Below is a small trained network, with its code and all its weights. Each question gives an input and a class and asks what happens when units are switched off, that is, made to give their printed mean instead of their output.

import numpy as np


def w(rows, s, z=0):
    codes = np.array(rows[::2]) - 128.0
    scale = np.full(codes.shape[1], s)
    scale[-1] = z or s
    return codes * scale


def norm(h):
    return h / np.sqrt((h * h).mean(-1, keepdims=True) + 1e-5)


def f(y):
    return y / 2 * (1 + np.tanh(0.7978845608 * (y + 0.044715 * y**3)))


def log_softmax(a):
    a = a - a.max(-1, keepdims=True)
    return a - np.log(np.exp(a).sum(-1, keepdims=True))


def net(x, mask):
    res = np.array(x, float).reshape(1, 5) / 4 @ E
    u = 0
    for l in range(4):
        y = f(norm(res) @ A[l][:, :-1].T + A[l][:, -1])
        res = res + np.where(mask[u : u + 3], y, B[l][:, -1]) @ B[l][:, :-1]
        u += 3
    return log_softmax(norm(res)[-1] @ U[:, :-1].T + U[:, -1])


A, B = {}, {}
E = w([
[57,119,129,115,98,147,188,130,165,150],'x0',
[132,62,53,148,166,178,182,25,158,179],'x1',
[159,130,156,166,157,194,176,149,86,78],'x2',
[129,50,76,185,141,42,180,175,177,119],'x3',
[123,144,37,118,59,144,46,162,242,6],'x4',
],0.0014)
A[0] = w([
[180,82,156,172,248,114,207,105,83,186,102],'0.n0',
[96,53,129,194,185,4,167,221,162,139,34],'0.n1',
[116,183,39,34,60,191,51,80,238,80,6],'0.n2',
],0.0021,0.0017)
B[0] = w([
[68,192,121,227,168,105,95,180,98,103,195],'0.n0',
[171,170,28,207,66,144,97,1,91,96,152],'0.n1',
[144,86,122,188,226,166,188,42,22,178,247],'0.n2',
],0.0022,0.0012)
A[1] = w([
[45,158,150,74,91,251,204,94,159,137,58],'1.n0',
[77,43,41,138,164,100,169,136,235,74,1],'1.n1',
[163,179,158,23,119,155,62,115,114,109,171],'1.n2',
],0.0027,0.00092)
B[1] = w([
[165,207,147,151,174,77,47,173,120,81,211],'1.n0',
[169,235,111,56,50,136,170,253,173,168,248],'1.n1',
[142,58,112,221,68,159,40,102,212,105,225],'1.n2',
],0.0026,0.0012)
A[2] = w([
[158,151,179,159,167,85,219,196,36,128,95],'2.n0',
[154,64,57,147,187,40,158,111,136,141,5],'2.n1',
[99,96,232,132,217,159,225,111,2,165,107],'2.n2',
],0.003,0.0012)
B[2] = w([
[116,76,3,162,157,181,107,18,94,119,174],'2.n0',
[40,182,194,93,70,129,185,184,94,56,133],'2.n1',
[165,126,35,125,191,247,29,67,224,118,249],'2.n2',
],0.0035,0.0019)
A[3] = w([
[216,148,171,100,125,141,58,183,133,69,182],'3.n0',
[139,123,102,165,97,89,89,176,107,61,135],'3.n1',
[140,78,120,253,134,155,192,146,75,101,2],'3.n2',
],0.0042,0.00071)
B[3] = w([
[12,177,186,111,252,93,123,151,108,169,255],'3.n0',
[80,139,191,130,172,141,146,67,77,195,198],'3.n1',
[83,168,137,114,111,31,78,94,79,118,135],'3.n2',
],0.0033,0.0023)
U = w([
[107,121,126,178,115,64,150,89,21,91,93],'0',
[220,124,83,101,72,181,195,179,179,80,86],'1',
[157,60,202,93,52,106,107,117,141,179,56],'2',
[183,72,195,129,80,144,148,134,100,90,2],'3',
[71,163,254,117,190,111,72,169,112,128,182],'4',
[148,110,59,156,184,212,77,41,131,140,199],'5',
[80,173,100,106,69,63,192,188,164,158,168],'6',
],0.0087,0.0035)

Each question gives the input, the list of numbers given to net, and the class t.
The units are the neurons (one row each of A and B). Each row of codes is followed by its name. A weight is (code - 128) times the scale printed after its matrix; where a second scale follows, it is the last column's (A, B and U).
mask holds one flag per neuron, layer by layer. A switched-off neuron (its flag False) gives its mean, the last column of its row in B, instead of its output. The means were averaged over made-up inputs and are rounded, as every weight is.
A unit's drop is (log p(t) with every unit on - log p(t) with that unit switched off) / (log p(t) with every unit on - log p(t) with every unit switched off).
The circuit of an input: a set's keep is (log p(t) with only the set's units on - log p(t) with every unit switched off) / (log p(t) with every unit on - log p(t) with every unit switched off). Starting from all 12 units, units are removed one at a time, each time the one whose removal leaves the highest keep (on an exact tie, the one counted first), for as long as the keep stays at least 0.8.
circuit, biggest first: the units of the circuit, biggest drop first
most important unit: the unit with the biggest drop
k most important neurons: the k neurons with the biggest drops, biggest first
k most important neurons of layer l: the k neurons of layer l with the biggest drops, biggest first
input [-6,0,-4,5,6], class 6: circuit, biggest first : (1.n1 2.n2)
input [1,-5,6,8,0], class 0: most important neuron : (2.n0)
input [6,1,3,3,-1], class 6: 2 most important neurons : (0.n2 1.n1)
input [4,-2,1,-7,8], class 4: circuit, biggest first : (3.n0 2.n0)
input [-6,7,-8,1,4], class 6: circuit, biggest first : (2.n2 2.n1)
input [6,4,3,-7,1], class 4: circuit, biggest first : (1.n0 2.n2)
input [2,-4,3,8,-6], class 5: 2 most important neurons : (2.n2 2.n0)
input [-3,3,-2,6,-2], class 0: 2 most important neurons of layer 0 : (0.n0 0.n1)
input [6,8,-8,3,8], class 1: circuit, biggest first : (3.n0 1.n1)
input [-6,-2,5,-6,6], class 4: 3 most important neurons : (3.n0 2.n2 2.n0)
input [4,-5,-7,-2,-3], class 2: 2 most important neurons of layer 1 : (1.n1 1.n0)
input [-4,-1,2,7,-3], class 0: 3 most important neurons : (0.n1 3.n2 2.n1)
input [2,1,0,-1,5], class 4: 3 most important neurons : (1.n0 2.n0 0.n0)
input [1,0,5,0,-6], class 5: circuit, biggest first : (2.n2)
input [-3,-2,3,4,4], class 4: 2 most important neurons of layer 3 : (3.n1 3.n0)
input [1,-5,-2,-5,-6], class 5: 3 most important neurons : (2.n2 2.n0 1.n1)
input [6,-5,-1,8,-3], class 0: 4 most important neurons : (0.n1 2.n0 3.n2 1.n2)
input [-8,-3,-4,6,8], class 4: circuit, biggest first : (3.n0 3.n1)
input [-6,6,-6,5,7], class 1: 2 most important neurons of layer 3 : (3.n0 3.n2)
input [-2,0,-2,-2,0], class 4: most important unit : 2.n0
input [7,2,-1,-6,1], class 4: 3 most important neurons : (1.n0 2.n0 2.n2)
input [6,-1,-7,-2,-1], class 2: 2 most important neurons : (3.n0 1.n1)
input [-3,-1,3,7,6], class 6: 3 most important neurons : (1.n1 1.n0 2.n2)
input [-6,2,3,7,4], class 6: 2 most important neurons of layer 1 : (1.n1 1.n0)
input [-5,1,-5,6,-3], class 0: 2 most important neurons of layer 0 : (0.n0 0.n1)
input [-4,-7,8,4,-6], class 5: 2 most important neurons of layer 2 : (2.n2 2.n0)
